Here is a tiny trained network, its code and every weight. The questions are about switching its units off for an input and a class, where a switched-off unit gives its printed mean instead of its output.

import numpy as np


def w(rows, s, z=0):
    codes = np.array(rows[::2]) - 128.0
    scale = np.full(codes.shape[1], s)
    scale[-1] = z or s
    return codes * scale


def norm(h):
    return h / np.sqrt((h * h).mean(-1, keepdims=True) + 1e-5)


def f(y):
    return y / 2 * (1 + np.tanh(0.7978845608 * (y + 0.044715 * y**3)))


def log_softmax(a):
    a = a - a.max(-1, keepdims=True)
    return a - np.log(np.exp(a).sum(-1, keepdims=True))


def net(x, mask):
    res = np.array(x, float).reshape(1, 7) / 4 @ E
    u = 0
    for l in range(4):
        y = f(norm(res) @ A[l][:, :-1].T + A[l][:, -1])
        res = res + np.where(mask[u : u + 9], y, B[l][:, -1]) @ B[l][:, :-1]
        u += 9
    return log_softmax(norm(res)[-1] @ U[:, :-1].T + U[:, -1])


A, B = {}, {}
E = w([
[145,110,131,137,103,127,121,147,183,149],'x0',
[129,109,114,124,113,127,130,141,143,133],'x1',
[162,169,166,57,59,104,128,203,85,32],'x2',
[173,102,157,180,145,146,123,119,113,117],'x3',
[110,116,166,150,98,168,143,111,133,124],'x4',
[55,129,42,122,134,218,2,127,154,41],'x5',
[133,177,77,157,112,181,210,210,170,143],'x6',
],0.0068)
A[0] = w([
[180,97,137,175,151,150,131,57,233,89,178],'0.n0',
[155,171,141,208,146,156,44,108,181,92,38],'0.n1',
[124,247,55,212,175,146,189,246,142,133,82],'0.n2',
[88,174,113,172,146,166,20,158,145,90,76],'0.n3',
[103,44,130,122,163,56,119,18,185,69,21],'0.n4',
[195,182,191,105,202,125,89,154,235,91,165],'0.n5',
[161,156,111,254,234,161,166,217,81,128,232],'0.n6',
[86,131,38,246,136,143,128,51,165,188,8],'0.n7',
[95,159,109,199,82,113,179,183,190,87,87],'0.n8',
],0.0053,0.0017)
B[0] = w([
[104,153,136,120,201,77,150,125,128,147,184],'0.n0',
[66,127,97,101,77,140,74,207,141,109,166],'0.n1',
[44,121,151,49,126,168,220,81,186,77,252],'0.n2',
[84,88,69,245,87,66,132,62,84,123,235],'0.n3',
[105,128,177,4,134,129,177,81,119,122,179],'0.n4',
[155,91,110,125,101,142,161,139,63,97,155],'0.n5',
[168,84,119,145,104,157,170,136,181,121,229],'0.n6',
[185,160,128,27,143,255,124,104,79,143,232],'0.n7',
[71,147,180,127,142,133,104,30,151,29,178],'0.n8',
],0.0066,0.0037)
A[1] = w([
[137,169,147,109,78,167,134,237,91,1,10],'1.n0',
[124,165,83,107,184,125,90,129,67,121,166],'1.n1',
[84,57,133,146,157,128,159,11,152,144,59],'1.n2',
[175,179,167,153,105,141,88,213,115,103,2],'1.n3',
[195,180,136,66,59,74,230,87,116,154,226],'1.n4',
[115,111,165,218,53,44,239,158,139,198,149],'1.n5',
[96,47,42,125,78,164,48,100,190,92,54],'1.n6',
[80,63,207,73,163,44,78,149,111,138,31],'1.n7',
[151,129,154,138,117,56,23,54,144,123,36],'1.n8',
],0.0061,0.00084)
B[1] = w([
[209,183,186,145,38,123,49,135,191,170,232],'1.n0',
[167,159,148,159,173,198,161,176,169,176,155],'1.n1',
[146,57,219,84,139,41,115,126,151,197,208],'1.n2',
[164,53,81,19,138,102,106,207,143,154,134],'1.n3',
[99,79,98,195,113,84,152,59,88,212,245],'1.n4',
[101,202,44,184,160,69,102,116,103,26,207],'1.n5',
[109,170,74,198,156,127,147,164,74,123,255],'1.n6',
[141,52,56,166,86,211,120,89,217,2,178],'1.n7',
[69,88,139,40,143,131,235,20,165,68,171],'1.n8',
],0.0061,0.0053)
A[2] = w([
[141,157,152,130,25,34,91,137,101,39,34],'2.n0',
[96,72,137,107,191,94,160,137,113,67,206],'2.n1',
[50,122,129,252,164,50,117,126,75,108,248],'2.n2',
[89,162,78,141,123,97,60,111,47,129,126],'2.n3',
[37,79,211,42,70,123,146,130,62,112,132],'2.n4',
[43,148,104,168,139,251,73,176,120,99,243],'2.n5',
[179,105,118,96,3,164,161,117,171,75,110],'2.n6',
[199,128,184,90,183,126,180,158,148,186,228],'2.n7',
[103,109,24,154,187,147,154,51,90,180,211],'2.n8',
],0.0067,0.0015)
B[2] = w([
[145,119,170,95,255,116,44,153,94,169,237],'2.n0',
[106,136,168,110,39,91,114,113,165,46,164],'2.n1',
[123,178,64,194,88,102,142,126,111,125,220],'2.n2',
[127,114,107,155,71,99,184,151,137,138,174],'2.n3',
[106,116,94,160,91,164,148,152,170,140,167],'2.n4',
[226,120,106,177,152,39,183,110,123,167,246],'2.n5',
[140,71,138,72,156,135,161,118,112,138,219],'2.n6',
[74,115,47,138,175,127,100,175,107,125,169],'2.n7',
[165,157,174,138,128,101,83,177,99,120,255],'2.n8',
],0.0077,0.0062)
A[3] = w([
[235,180,134,161,160,163,218,136,172,205,138],'3.n0',
[41,159,77,117,129,170,216,244,51,87,7],'3.n1',
[158,118,168,57,241,190,80,167,73,253,189],'3.n2',
[88,107,217,193,134,34,144,72,139,233,177],'3.n3',
[250,108,159,108,186,35,146,147,91,120,189],'3.n4',
[157,172,129,179,155,186,177,105,134,163,90],'3.n5',
[98,71,152,94,172,123,192,58,207,7,223],'3.n6',
[162,170,138,156,69,194,138,100,143,198,201],'3.n7',
[174,123,226,52,89,144,91,205,80,106,6],'3.n8',
],0.0055,0.0012)
B[3] = w([
[77,123,204,69,108,128,113,85,107,87,209],'3.n0',
[156,15,186,137,49,178,138,164,155,111,136],'3.n1',
[102,135,240,94,254,159,8,187,83,217,232],'3.n2',
[192,191,71,124,107,154,85,219,115,100,228],'3.n3',
[59,145,75,159,110,175,129,128,142,153,254],'3.n4',
[153,100,173,71,26,92,65,145,143,101,159],'3.n5',
[61,106,173,106,94,224,226,140,204,83,217],'3.n6',
[77,74,59,134,171,69,62,136,133,134,136],'3.n7',
[77,126,149,72,202,156,82,137,89,195,162],'3.n8',
],0.009,0.0055)
U = w([
[167,189,39,241,77,43,137,161,96,72,225],'0',
[104,137,192,48,236,171,38,162,126,216,1],'1',
[76,75,180,49,71,170,236,52,255,20,165],'2',
],0.0091,0.00051)

Each question gives the input, the list of numbers given to net, and the class t.
The units are the neurons (one row each of A and B). Each row of codes is followed by its name. A weight is (code - 128) times the scale printed after its matrix; where a second scale follows, it is the last column's (A, B and U).
mask holds one flag per neuron, layer by layer. A switched-off neuron (its flag False) gives its mean, the last column of its row in B, instead of its output. The means were averaged over made-up inputs and are rounded, as every weight is.
A unit's drop is (log p(t) with every unit on - log p(t) with that unit switched off) / (log p(t) with every unit on - log p(t) with every unit switched off).
The circuit of an input: a set's keep is (log p(t) with only the set's units on - log p(t) with every unit switched off) / (log p(t) with every unit on - log p(t) with every unit switched off). Starting from the 12 units with the biggest drops (on a tie, the unit counted first), units are removed one at a time, each time the one whose removal leaves the highest keep (on an exact tie, the one counted first), for as long as the keep stays at least 0.8.
units of the circuit, in order: the units of the circuit, biggest drop first
unit that matters most: the unit with the biggest drop
k most important neurons: the k neurons with the biggest drops, biggest first
k most important neurons of layer l: the k neurons of layer l with the biggest drops, biggest first
drop of u: that unit's drop, to one decimal
input [4,-2,1,5,-6,6,-6], class 0: units of the circuit, in order => 0.n3, 2.n2
input [5,-6,7,2,-6,-5,1], class 1: units of the circuit, in order => 2.n0
input [6,-4,-2,8,8,2,3], class 2: 2 most important neurons => 2.n0, 0.n7
input [-3,-8,6,2,7,6,-4], class 0: 2 most important neurons of layer 2 => 2.n5, 2.n3
input [1,-8,5,3,-6,5,-1], class 0: 3 most important neurons => 0.n3, 1.n6, 1.n2
input [7,2,1,4,4,-6,-8], class 2: 2 most important neurons => 1.n7, 1.n8
input [-3,-5,6,3,5,-5,6], class 1: 4 most important neurons of layer 1 => 1.n0, 1.n6, 1.n8, 1.n7
input [2,2,7,-4,-3,6,6], class 1: 2 most important neurons of layer 3 => 3.n8, 3.n3
input [-3,4,5,7,-4,-2,4], class 1: units of the circuit, in order => 1.n0, 2.n0
input [-5,6,-7,-3,-3,7,-1], class 0: 2 most important neurons => 0.n3, 1.n6
input [-5,-7,-3,7,-1,-4,-4], class 0: 2 most important neurons => 0.n8, 3.n3
input [-5,6,6,-6,-7,-6,7], class 2: 3 most important neurons => 0.n2, 0.n3, 2.n5
input [7,-7,5,-6,4,5,-6], class 2: 3 most important neurons of layer 1 => 1.n8, 1.n4, 1.n7
input [8,-1,7,2,6,5,3], class 1: 2 most important neurons => 1.n0, 2.n0
input [-3,8,-2,-6,-7,-5,8], class 2: units of the circuit, in order => 0.n2
input [-4,-5,-6,5,-7,-6,8], class 2: 2 most important neurons of layer 0 => 0.n2, 0.n6
input [-4,-6,-1,-3,6,1,1], class 0: 2 most important neurons of layer 0 => 0.n4, 0.n0
input [-4,7,-2,0,-6,-4,5], class 2: drop of 0.n2 => 1.6
input [-1,4,7,-6,1,-4,5], class 1: drop of 1.n1 => 0.0
input [0,8,0,-4,3,-4,8], class 2: drop of 0.n2 => 0.8
input [2,0,-3,6,8,1,6], class 2: unit that matters most => 2.n0
